Below are the code and all the weights of a small trained network. Each question names an input and a class and asks about switching units off, where a switched-off unit gives its printed mean instead of its output.

import numpy as np


def w(rows, s, z=0):
    codes = np.array(rows[::2]) - 128.0
    scale = np.full(codes.shape[1], s)
    scale[-1] = z or s
    return codes * scale


def f(y):
    return y / 2 * (1 + np.tanh(0.7978845608 * (y + 0.044715 * y**3)))


def log_softmax(a):
    a = a - a.max(-1, keepdims=True)
    return a - np.log(np.exp(a).sum(-1, keepdims=True))


def net(x, mask):
    res = np.array(x, float).reshape(1, 5) / 4 @ E
    y = f(res @ A[0][:, :-1].T + A[0][:, -1])
    res = res + np.where(mask, y, B[0][:, -1]) @ B[0][:, :-1]
    return log_softmax(res[-1] @ U[:, :-1].T + U[:, -1])


A, B = {}, {}
E = w([
[177,136,111,195,229,145,65,153,120,238],'x0',
[157,136,135,123,136,121,139,107,179,143],'x1',
[108,222,127,171,122,107,5,161,223,80],'x2',
[131,119,109,135,113,131,127,132,149,134],'x3',
[92,220,126,135,54,227,152,78,128,165],'x4',
],0.013)
A[0] = w([
[122,201,134,133,90,193,121,109,116,177,100],'N0',
[138,65,127,125,146,136,207,126,101,177,202],'N1',
[121,144,109,117,126,130,139,125,125,116,145],'N2',
[139,122,139,146,129,142,109,128,111,166,200],'N3',
[135,88,131,128,135,99,137,135,132,103,254],'N4',
[111,139,142,105,67,154,188,87,117,141,159],'N5',
[126,122,143,103,68,96,158,116,153,3,118],'N6',
[143,134,134,131,100,107,104,120,149,142,131],'N7',
[134,74,124,119,144,132,191,122,104,175,67],'N8',
[140,96,122,111,112,129,190,128,121,115,130],'N9',
[126,158,127,122,126,131,116,130,141,106,21],'N10',
[91,151,89,94,163,128,117,132,146,126,124],'N11',
[116,129,130,135,149,108,70,127,144,135,111],'N12',
[124,119,133,113,95,102,148,124,146,46,235],'N13',
[121,140,128,123,93,160,218,116,114,117,146],'N14',
],0.021,0.015)
B[0] = w([
[4,113,115,112,152,84,131,106,129,152,203],'N0',
[37,107,128,123,116,85,130,85,125,196,248],'N1',
[160,151,147,131,145,124,141,113,167,146,146],'N2',
[121,137,143,130,96,139,130,139,135,82,182],'N3',
[119,171,117,134,144,170,124,151,137,84,214],'N4',
[236,126,136,147,111,165,118,149,120,104,221],'N5',
[11,153,100,120,178,121,119,137,137,103,254],'N6',
[94,124,118,133,129,133,116,156,79,103,153],'N7',
[49,160,103,116,173,125,115,149,151,63,199],'N8',
[184,126,149,144,98,138,120,123,125,147,187],'N9',
[110,97,137,124,149,127,147,110,111,163,139],'N10',
[134,141,119,152,95,136,140,123,154,126,146],'N11',
[189,134,136,115,122,155,148,137,125,100,177],'N12',
[109,80,149,126,87,88,138,82,114,207,240],'N13',
[231,117,137,129,126,143,136,162,118,116,208],'N14',
],0.02,0.029)
U = w([
[102,55,134,104,134,84,142,69,127,187,120],'0',
[80,212,93,110,162,129,100,116,179,73,249],'1',
[247,133,159,149,110,192,137,161,130,72,38],'2',
],0.014,0.0017)

Each question gives the input, the list of numbers given to net, and the class t.
The units are the neurons (one row each of A and B). Each row of codes is followed by its name. A weight is (code - 128) times the scale printed after its matrix; where a second scale follows, it is the last column's (A, B and U).
mask holds one flag per neuron, in row order. A switched-off neuron (its flag False) gives its mean, the last column of its row in B, instead of its output. The means were averaged over made-up inputs and are rounded, as every weight is.
A unit's drop is (log p(t) with every unit on - log p(t) with that unit switched off) / (log p(t) with every unit on - log p(t) with every unit switched off).
The circuit of an input: a set's keep is (log p(t) with only the set's units on - log p(t) with every unit switched off) / (log p(t) with every unit on - log p(t) with every unit switched off). Starting from the 12 units with the biggest drops (on a tie, the unit counted first), units are removed one at a time, each time the one whose removal leaves the highest keep (on an exact tie, the one counted first), for as long as the keep stays at least 0.8.
circuit, biggest first: the units of the circuit, biggest drop first
unit that matters most: the unit with the biggest drop
top k neurons: the k neurons with the biggest drops, biggest first
drop of u: that unit's drop, to one decimal
input [-6,-4,-4,2,1], class 2: top 4 neurons : [N5; N14; N0; N9]
input [7,1,-2,0,0], class 1: circuit, biggest first : [N13]
input [4,6,-8,7,-6], class 1: top 3 neurons : [N8; N13; N4]
input [-1,2,4,7,1], class 0: top 3 neurons : [N8; N4; N6]
input [2,1,-6,8,-4], class 1: top 3 neurons : [N8; N13; N4]
input [8,-4,-7,4,-4], class 1: top 2 neurons : [N8; N13]
input [-1,1,-4,-2,7], class 2: top 2 neurons : [N5; N14]
input [5,-5,-6,8,-6], class 1: top 2 neurons : [N8; N13]
input [-4,-4,2,-5,1], class 0: top 2 neurons : [N13; N8]
input [-4,7,-7,6,7], class 2: top 2 neurons : [N5; N14]
input [0,4,1,-2,8], class 0: top 3 neurons : [N0; N6; N4]
input [-8,6,5,2,7], class 0: drop of N13 : 2.0
input [0,-6,3,-3,2], class 0: drop of N6 : 1.4
input [4,3,-2,-3,-4], class 1: drop of N13 : 2.0
input [8,1,2,-6,-3], class 2: unit that matters most : N6
